Below is a small trained network, with its code and all its weights. Each question gives an input and a class and asks what happens when units are switched off, that is, made to give their printed mean instead of their output.

import numpy as np


def w(rows, s, z=0):
    codes = np.array(rows[::2]) - 128.0
    scale = np.full(codes.shape[1], s)
    scale[-1] = z or s
    return codes * scale


def norm(h):
    return h / np.sqrt((h * h).mean(-1, keepdims=True) + 1e-5)


def f(y):
    return np.maximum(y, 0)


def log_softmax(a):
    a = a - a.max(-1, keepdims=True)
    return a - np.log(np.exp(a).sum(-1, keepdims=True))


def net(x, mask):
    res = np.array(x, float).reshape(1, 8) / 4 @ E
    u = 0
    for l in range(2):
        y = f(norm(res) @ A[l][:, :-1].T + A[l][:, -1])
        res = res + np.where(mask[u : u + 7], y, B[l][:, -1]) @ B[l][:, :-1]
        u += 7
    return log_softmax(norm(res)[-1] @ U[:, :-1].T + U[:, -1])


A, B = {}, {}
E = w([
[108,215,111,66,123,166,173,75,80,138,148],'x0',
[160,174,121,108,96,61,84,59,102,150,122],'x1',
[66,117,95,184,164,179,63,93,112,127,209],'x2',
[120,96,108,117,187,114,149,159,135,101,126],'x3',
[152,156,52,145,143,104,136,163,107,250,89],'x4',
[161,121,67,33,10,100,116,165,136,143,83],'x5',
[131,92,184,105,152,220,185,117,170,98,120],'x6',
[9,65,55,165,94,105,99,135,152,105,87],'x7',
],0.011)
A[0] = w([
[78,147,187,117,242,218,223,78,117,76,193,96],'L0N0',
[194,107,104,41,51,111,148,117,115,73,181,118],'L0N1',
[126,87,77,121,204,134,152,204,129,114,142,118],'L0N2',
[5,195,151,71,117,146,146,75,169,132,123,3],'L0N3',
[28,121,104,211,148,159,157,142,137,162,149,8],'L0N4',
[2,23,44,119,91,149,133,174,119,56,120,165],'L0N5',
[111,144,163,101,233,200,111,131,97,109,140,78],'L0N6',
],0.0079,0.0057)
B[0] = w([
[57,199,147,202,216,255,157,9,69,108,214,254],'L0N0',
[90,126,142,106,109,75,108,158,163,159,32,193],'L0N1',
[132,81,178,184,111,132,157,129,151,125,129,170],'L0N2',
[101,133,101,169,216,60,93,149,179,141,129,154],'L0N3',
[200,51,191,132,90,17,115,204,159,153,74,164],'L0N4',
[44,125,150,140,149,141,142,134,217,148,153,245],'L0N5',
[128,84,125,193,102,202,169,53,137,130,167,182],'L0N6',
],0.01,0.0089)
A[1] = w([
[136,173,10,122,56,105,148,110,145,185,139,171],'L1N0',
[71,55,62,113,114,106,83,172,159,101,176,131],'L1N1',
[141,84,116,126,178,104,179,205,104,153,115,175],'L1N2',
[174,128,83,43,188,176,196,129,130,99,181,107],'L1N3',
[108,175,84,104,95,116,78,127,138,189,108,83],'L1N4',
[116,109,213,116,85,162,153,103,179,115,92,205],'L1N5',
[171,107,133,107,169,175,193,169,103,99,133,3],'L1N6',
],0.013,0.0031)
B[1] = w([
[106,147,120,191,114,88,107,45,52,214,93,221],'L1N0',
[16,75,181,162,124,181,219,143,154,137,146,220],'L1N1',
[46,56,83,149,93,107,91,193,223,175,109,184],'L1N2',
[100,37,244,151,99,165,137,128,100,141,57,177],'L1N3',
[174,154,103,143,152,118,105,88,37,171,134,207],'L1N4',
[161,107,130,43,79,78,192,191,91,62,143,254],'L1N5',
[64,104,134,143,115,108,175,108,164,149,142,159],'L1N6',
],0.011,0.0095)
U = w([
[69,59,163,95,101,120,198,229,202,118,121,141],'0',
[177,250,34,38,224,226,41,183,209,33,148,1],'1',
[185,216,71,100,67,68,78,49,18,226,62,152],'2',
[221,160,173,37,45,167,180,124,94,65,133,91],'3',
[47,138,154,190,185,222,207,25,100,133,215,192],'4',
[161,130,118,164,198,64,117,110,114,131,201,102],'5',
],0.012,0.0093)

Each question gives the input, the list of numbers given to net, and the class t.
The units are the neurons (one row each of A and B). Each row of codes is followed by its name. A weight is (code - 128) times the scale printed after its matrix; where a second scale follows, it is the last column's (A, B and U).
mask holds one flag per neuron, layer by layer. A switched-off neuron (its flag False) gives its mean, the last column of its row in B, instead of its output. The means were averaged over made-up inputs and are rounded, as every weight is.
A unit's drop is (log p(t) with every unit on - log p(t) with that unit switched off) / (log p(t) with every unit on - log p(t) with every unit switched off).
The circuit of an input: a set's keep is (log p(t) with only the set's units on - log p(t) with every unit switched off) / (log p(t) with every unit on - log p(t) with every unit switched off). Starting from the 12 units with the biggest drops (on a tie, the unit counted first), units are removed one at a time, each time the one whose removal leaves the highest keep (on an exact tie, the one counted first), for as long as the keep stays at least 0.8.
circuit, biggest first: the units of the circuit, biggest drop first
most important unit: the unit with the biggest drop
k most important neurons: the k neurons with the biggest drops, biggest first
k most important neurons of layer l: the k neurons of layer l with the biggest drops, biggest first
drop of u: that unit's drop, to one decimal
input [4,4,3,-2,-4,6,4,-6], class 3: most important unit : L1N5
input [-7,8,-6,3,3,-6,0,-8], class 2: 3 most important neurons : L1N1, L0N5, L0N0
input [-4,-2,-4,0,-8,8,-8,-8], class 2: 4 most important neurons : L0N1, L0N0, L0N5, L1N1
input [-1,-3,8,5,8,0,-5,8], class 0: 2 most important neurons : L0N4, L0N0
input [-3,2,8,-5,-3,8,1,2], class 0: 2 most important neurons : L0N0, L0N5
input [1,6,-6,6,4,-4,2,-5], class 0: circuit, biggest first : L0N0, L1N2
input [-2,3,2,3,2,8,8,-3], class 2: circuit, biggest first : L0N5, L1N1
input [-2,0,1,-6,0,6,-7,8], class 4: 2 most important neurons : L1N1, L0N5
input [-2,8,-5,7,8,-7,-4,7], class 2: 2 most important neurons of layer 1 : L1N0, L1N4
input [-7,-6,-6,3,5,-7,-6,-7], class 0: 2 most important neurons : L1N2, L0N0
input [-3,-2,7,-4,-3,4,-2,-4], class 0: 2 most important neurons : L0N0, L1N0
input [-2,2,-8,-4,1,6,1,5], class 2: 2 most important neurons of layer 1 : L1N0, L1N4
input [6,-3,-5,-7,-3,-3,-1,8], class 0: 2 most important neurons of layer 1 : L1N0, L1N4
input [-7,0,-4,-8,-8,5,3,-5], class 3: circuit, biggest first : L1N1
input [4,-8,-6,-7,-8,-2,-8,-2], class 3: 2 most important neurons of layer 0 : L0N1, L0N5
input [-4,-2,5,-1,-4,3,-3,-2], class 0: drop of L0N0 : 0.4
input [5,0,4,8,-4,8,-2,1], class 0: drop of L0N0 : 0.4
input [3,-5,-6,0,-3,-2,-5,7], class 0: drop of L1N4 : 0.0
